N: [ 80 118 156 104  80]
K: [ 84 119 158 106  84]
E: [112 122 170 121 112]
R: [ 83 119 158 106  83]
W: [ 80 118 156 103  80]
A: [107 107 171 107 107]
L: [102 121 173 116 102]
B: [ 80 118 157 104  80]
M: [121 121 172 172 103]
Q: [113 123 169 122 113]
F: [ 82 118 159 105  82]
howmany M: [121] : 2
howmany A: [106] : 0
shift +1: [123] : [124]

G: [120 114 107 184 193 129 162 147 142  77 128 164 176 127 131]
S: [130 145 119 168 181 143 143 134 145  93 143 160 169 144 126]
V: [126 153 135 125  91 130 122 120 123 165 136 130 106 123 137]
find: [126 153 135 125  91 130 122 120 123 165 136 130 106 123 137] : V
find: [120 113 106 183 194 129 163 148 142  76 126 165 175 126 130] : G
howmany S: [144] : 1

D: [147 129 112 156 136  91 132 133 133 129 176 147 118 159 117 122 143 112]
U: [147 129 125 156 136  91 132 133 133 129 176 147 138 159 117 122 100 138]
Z: [147 129 125 156 136  91 132 133 133 129 176 131 114 156 136  87 132 122]
howmany U: [91] : 1
find: [147 129 125 156 136  91 132 133 133 129 176 131 114 156 136  87 132 122] : Z

P: [139 140 117 132 132 143 140  86 116 161 105 130 128 101 102 127 129 145
  84 117 116 161]
Y: [135 133 163 147 144 115 112 189 189 100 145 139 189 180 166 135 134 112
 145 165 160  97]
J: [129 144 155 148 123 140 138 173 162 122 145 142 126 134 151 142 129 129
 157 149 147 115]
X: [139  84 117 132 132  84 140  86 116 161 105 130 128 101 102  84 129 145
  84 117 113 163]
C: [125 140 147 141 116 145 147 169 162 125 155 141 133 125 150 145 131 134
 152 141 141 120]
H: [112 108 126 111 116 125 138 170 142 102 184 129 155 148 162 140 138 126
 177 127 133 108]
find: [141  83 115 131 133  83 141  85 116 160 104 129 127 101 102  86 127 146
  83 117 114 163] : X
shift +1: [151 142 129] : [152 143 130]
find: [139  84 117 132 132  84 140  86 116 161 105 130 128 101 102  84 129 145
  84 117 113 163] : X
find: [139 140 118 132 132 143 139  86 116 162 104 130 128 101 102 128 129 145
  84 117 117 161] : P
find: [129 144 155 148 123 140 138 173 162 122 145 142 126 134 151 142 129 129
 157 149 147 115] : J
find: [135 133 163 147 144 115 112 189 189 100 145 139 189 180 166 135 134 112
 145 165 160  97] : Y

Bafi: [163 137 137 137 137 179]
Ked: [126  97 126 157 133 126]
gav: [ 90 104 125 161 147 120]
kogu: [153 148 117 112 106 161]
dopu: [ 98 125 125 122 125  85]
again Bafi:  : [137]
again Ked:  : [126]
again dopu:  : [125]
find: [152 147 119 113 107 161] : kogu

sesap: [111 115 133 120 141 145 119 121 128 163 121 118 153 137 146 148 140 128]
Luno: [122 110 132 118  93  65 165 180 180 120 119 107 180 144 128 142 123 137]
pev: [162 131 129 130 150 100 119 165 114 129 140 145 125 118 135 108 128 127]
monof: [118  71 126 120  95 176 135  97 129  99 130 114 117 127 146 121 122 126]
Lut: [145 132 124 132 140 150 100 131 102 151 122 141 140 103 150 122 133 137]
shift -1: [128 163] : [127 162]
again Luno:  : [180]
again monof:  : [126]
shift -1: [133] : [132]
shift +1: [125] : [126]

por: [116 134 124 117 114 118]
gedos: [133 142 118 142 125 129]
Kinik: [128 151 128 130 122 113]
vizan: [145 145 136 145 145 127]
laro: [129 121 128 116 121 120]
sasib: [135 143 131 178 186  76]
Liliv: [152 145 127 152 136 152]
tavub: [121 109 134  84  95 115]
tutiz: [135 143 131 135 141 125]
Derus: [131 120 140 146 136 128]
duv: [137 137 137 106 148 137]
howmany Liliv: [152] : 3
shift -1: [151 128 130] : [150 127 129]
howmany duv: [137] : 4
again vizan:  : [145]
find: [152 144 127 152 135 152] : Liliv
howmany vizan: [145] : 4
find: [138 137 137 106 150 137] : duv

Tiluk: [127 127 129 123 133 131 128 128 132 127 126 129 127 126 128 124 128 126
 126 129 128 128 127 128 129 128 126 128 128 126 131 127 125]
Tudi: [126 127 121 121 117 121 128 125  91 117 153 124 134 100 132 124 117 142
 128 122 121 128 129 128 118 127 118 127 129 114 126 126  91]
Fogo: [147 120 122 128 124 159 128 137 127 127 125 124 127 128 137 159 124 127
 123 112 127 128 128 128 126 126  70 128 146 122 133 107 126]
gen: [128 128  76 124 126 131 128 124 134 127 124 126 127 131 128 123 137 124
 150 124 131 128 114 128 175 115 123 141 123 125 128 123 123]
zime: [129  98 127 112 131 124 129 129 112 130 129 135 113 135 123 131 131 129
 130 132 128 136 129 131 126 127 124 127 130 175 106 130 136]
find: [129  98 127 112 131 124 129 129 112 130 129 135 113 135 123 131 131 129
 130 132 128 136 129 131 126 127 124 127 130 175 106 130 136] : zime
find: [126 127 121 121 117 121 128 125  91 117 153 124 134 100 132 124 117 142
 128 122 121 128 129 128 118 127 118 127 129 114 126 126  91] : Tudi

pupet: [116 129 130 112 120 125 132 154 148 122  98 120 141 144 143 123 169 140
 111 124 123 134]
Nuki: [125 126 123 106 115  90 134 139 143 114 124 131 118 148 136 114 166 125
 120 141 120 125]
sukig: [130 110 125 143 132 121 105  96 131 128 171 143 129 123 127 121 136 128
 139 116 126 155]
ligu: [116 107 116 126 136  98 124 129 152 125 156 138 124 139 152 127 147 119
 118 126 119 149]
Patuv: [136 117 126 115 110  92 116 112 137 120 143 138 123 143 129 106 169 134
 126 130 129 137]
nite: [153 118 138 121 129 123 143 153 119 143 152 141 132 114 136 123  91 107
 116 137 115 134]
tuta: [122 127 128 127 112 107 123 114 137 135 107 118 119 139 119 123 177 147
 124 118 150 129]
gok: [126 125 122 114 134 102 156 163 138 137 115 124 114 140 147 138 123 110
 107 140 127 112]
temud: [111 126 127 146 127 103 131 113 146 142 126 121  97 125 116 138 138 146
 146 146 132 142]
howmany temud: [146] : 5
howmany Nuki: [125] : 3
shift +1: [110] : [111]
shift +1: [143] : [144]
find: [125 126 124 106 115  90 134 139 144 114 124 131 118 149 136 114 165 126
 120 141 121 125] : Nuki

duzib: [150 137 149 171 182]
vudu: [127 155 135 120 127]
Kes: [133  89 116 149 136]
reka: [118 126 117 109 102]
Favu: [124 144 130 116 118]
shift -1: [155 135 120] : [154 134 119]
find: [150 137 149 171 180] : duzib
find: [128 155 135 120 127] : vudu

bavi: [129 120 173 141]
pani: [130 133 187 133]
vib: [153 144 127 128]
lomo: [126 139 175 141]
Ton: [129 161 186 131]
ravav: [128 156 172 130]
neme: [129 137 193 134]
rasu: [127 145 193 132]
Voram: [124 125 164 142]
remuz: [160 140 129 129]
again remuz:  : [129]
find: [128 137 197 135] : neme
find: [129 131 187 133] : pani

